Input:
[[114 157 136 147 110 154 133 136 113 123]
 [134 126 117 140 134 130 135 131 127 137]
 [139 119 122 130 140 122 133 130 136 137]
 [132 128 146 124 128 135 135 125 135 123]
 [131 131 149 126 127 138 136 126 135 123]
 [138 117 138 122 137 125 135 123 140 128]
 [115 155 135 144 112 151 130 136 114 124]
 [137 117 139 123 133 128 137 121 137 125]
 [136 118 138 123 134 127 135 122 138 126]]
Output: 123

Input:
[[128 128 126 127 128 146 124 127 127 128 127 125 128 130]
 [125 101 128 127 132 146 127 136 141 139 117 136 152 149]
 [128 128 127 127 128 146 125 128 103 127 129 128 129 131]
 [129 132 128 113 138 146 124 142 132 129 125 126 119 118]
 [123 129 128 151 124 146 123 132 131 121 130 110 124 137]
 [132 128 117 129 143 146 113 125 119 130 132 133 122 146]]
Output: 130

Input:
[[142 110 126 123 108 121 114 141 144 127]
 [146 141 135 129 135 129 130 153 118 110]
 [138 125 125 126 130 135 122 141 125 111]
 [114 119 139 113 124 127 121 118 120 125]
 [135 118 125 125 119 133 115 138 139 128]
 [138 118 124 117 129 135 111 141 131 111]
 [132 120 126 128 125 128 120 127 132 120]
 [128 139 136 131 143 140 126 141 119 118]
 [120 132 118 145 141 134 130 116 133 136]]
Output: 127

Input:
[[129 129 128 128 127 128 127 127 128 128 129 128 128 128 127]
 [ 99 113 122 134 119 109 156 111 127 101 153 141 124 139 106]
 [129 129 129 129 127 129 128 127 128 129 129 128 127 129 127]
 [130 132 143 125 127 150 130 125 123 129 131 131 107 126 104]
 [146 130 134 133 147 131 113 144 120 134 107 127 141 132 122]
 [129 129 128 128 127 128 128 127 128 129 129 128 128 128 128]
 [129 128 128 128 127 128 128 128 128 129 129 128 128 128 128]
 [129 129 128 128 127 128 128 127 128 129 128 128 128 128 128]]
Output: 127

Input:
[[138 156 145 127 136 143 126]
 [143 126 142 126 126 144 125]
 [127 121 130 128 129 121 127]
 [127 130 131 123 122 134 119]
 [127 135 135 137 140 114 135]]
Output: 126
---
[139 152 129 155 135 110 131] ⇒ 155, 155

[[145 141 121 149 124 144 154]
 [144 141 128 120 122 124 144]
 [102 109 119 144 131 135 116]] ⇒ 120, 154

[138 104 101 146 137 132 114] ⇒ 146, 146

[[124 130 149 123 120 116 124]
 [133 123 135 143 148 127 142]
 [110 119 131 107 125 126 111]] ⇒ 143, 149

[118 156 103 158 116 135 107] ⇒ 158, 158

[127 139 125 142 125 127 152] ⇒ 142, 152

[107 128 142 133 150 111 149] ⇒ 133, 150

[[104 130 110 145 114 121 137]
 [137 141 141 140 139 141 128]
 [141 128 148 114 145 147 127]] ⇒ 140, 148
---
[[124 138 125 143 121 107]
 [128 152 126 112 126 118]] => 125

[[128 122 122 139 139 147]
 [127 129 144 132 140 131]
 [127 133 152 124 134 118]] => 144

[[106 141 134 126 125 145 133]
 [107 123 134 124 124 145 132]] => 134

[[113 117 105 135 134]
 [130 107 108 151 128]
 [115 136 124 118 136]] => 108

[[106 132 125 156 144]
 [122 129 125 129 144]
 [131 120 125 142 116]] => 125

[[132 128 126 129]
 [100 117 152 108]] => 126

[[103 103 128 121 140 100 100]
 [133 133 128 115 140 133  99]] => 128

[[127 132 141 124 124 127]
 [128 150 125 142 116 127]] => 141
---
[114  98 136 148]: 148
[109 105 112 111 111 139 110]: 110
[124 117 134 158]: 158
[128 152 138 130 123 121]: 121
[104 138 143 137 135 152]: 152
[102 111 120 135 113]: 113
[129 128 150 150]: 150
[145 107 118 125 122 150]: 150
[144 128 104 129 146]: 146
[144 122 158 140 116 113]: 113
---
[132 123 143 129 134 101 114] -> 123
[138 152 146 100] -> 152
[102 141 149 109 106 150 126] -> 141
[128 106 128 127 130 127 131] -> 106
[139 112 139 141 156] -> 112
[122 124 120 124 134 150] -> 124
[124 116 124 131 115 153] -> 116
[131 119 127 158 151 123  99] -> 119
[128 143 142 145 102 140] -> 143
---
[151 105 108 154] --> 154
[105  99 139 145 114] --> 114
[151 137 135 152 128 153] --> 153
[121 130 122 146 132 100] --> 100
[124 137 154 123 113 151 134] --> 134
[137 140 138 149  99 148 146] --> 146
---
[[140 134 123 132 127 111]
 [119 115 130 123 108 134]
 [144 138 127 139 157 130]] out 130

[[123 121  99 153 133]
 [118 113 129 136 118]
 [136 140 135 116 134]] out 134

[[119 134 141 126 126]
 [125 122 118 143 115]
 [142 134 133 106 153]] out 153

[[124 134 136 126 133 147 139]
 [123 138 125 125 124 129 124]
 [145 144 119 102 120 147 139]] out 139

[[117 149 122 147 122 140]
 [115 126 118 127 135 134]
 [125 131 120 145 128 123]] out 123

[[129 105 136 122 132]
 [123 111 145 125 137]
 [128 102 132 119 128]] out 128

[[125 129 121 133 128 120 122]
 [123 129 131 127 131 133 152]
 [139 120 120 123 128 125 105]] out 105

[[121 133 124 118 130]
 [128 127 121 123 105]
 [126 129 120 153 157]] out 157

[[153 133 125 123 138 115]
 [133 114 125 141 116 122]
 [130 132 126 125 120 122]] out 122

[[155 122 131 143 124 152 114]
 [133 140 120 135 116 131 126]
 [126 138 129 122 126 124 131]] out 131
---
array([152, 147, 100, 123, 103, 116]) -> 100
array([131, 154, 129, 133]) -> 131
array([148, 120, 133, 152, 149, 148]) -> 133
array([117, 127, 151, 142, 100]) -> 127
array([134, 131, 130, 128, 120, 105, 105]) -> 128
array([130, 128, 127, 103, 135]) -> 128
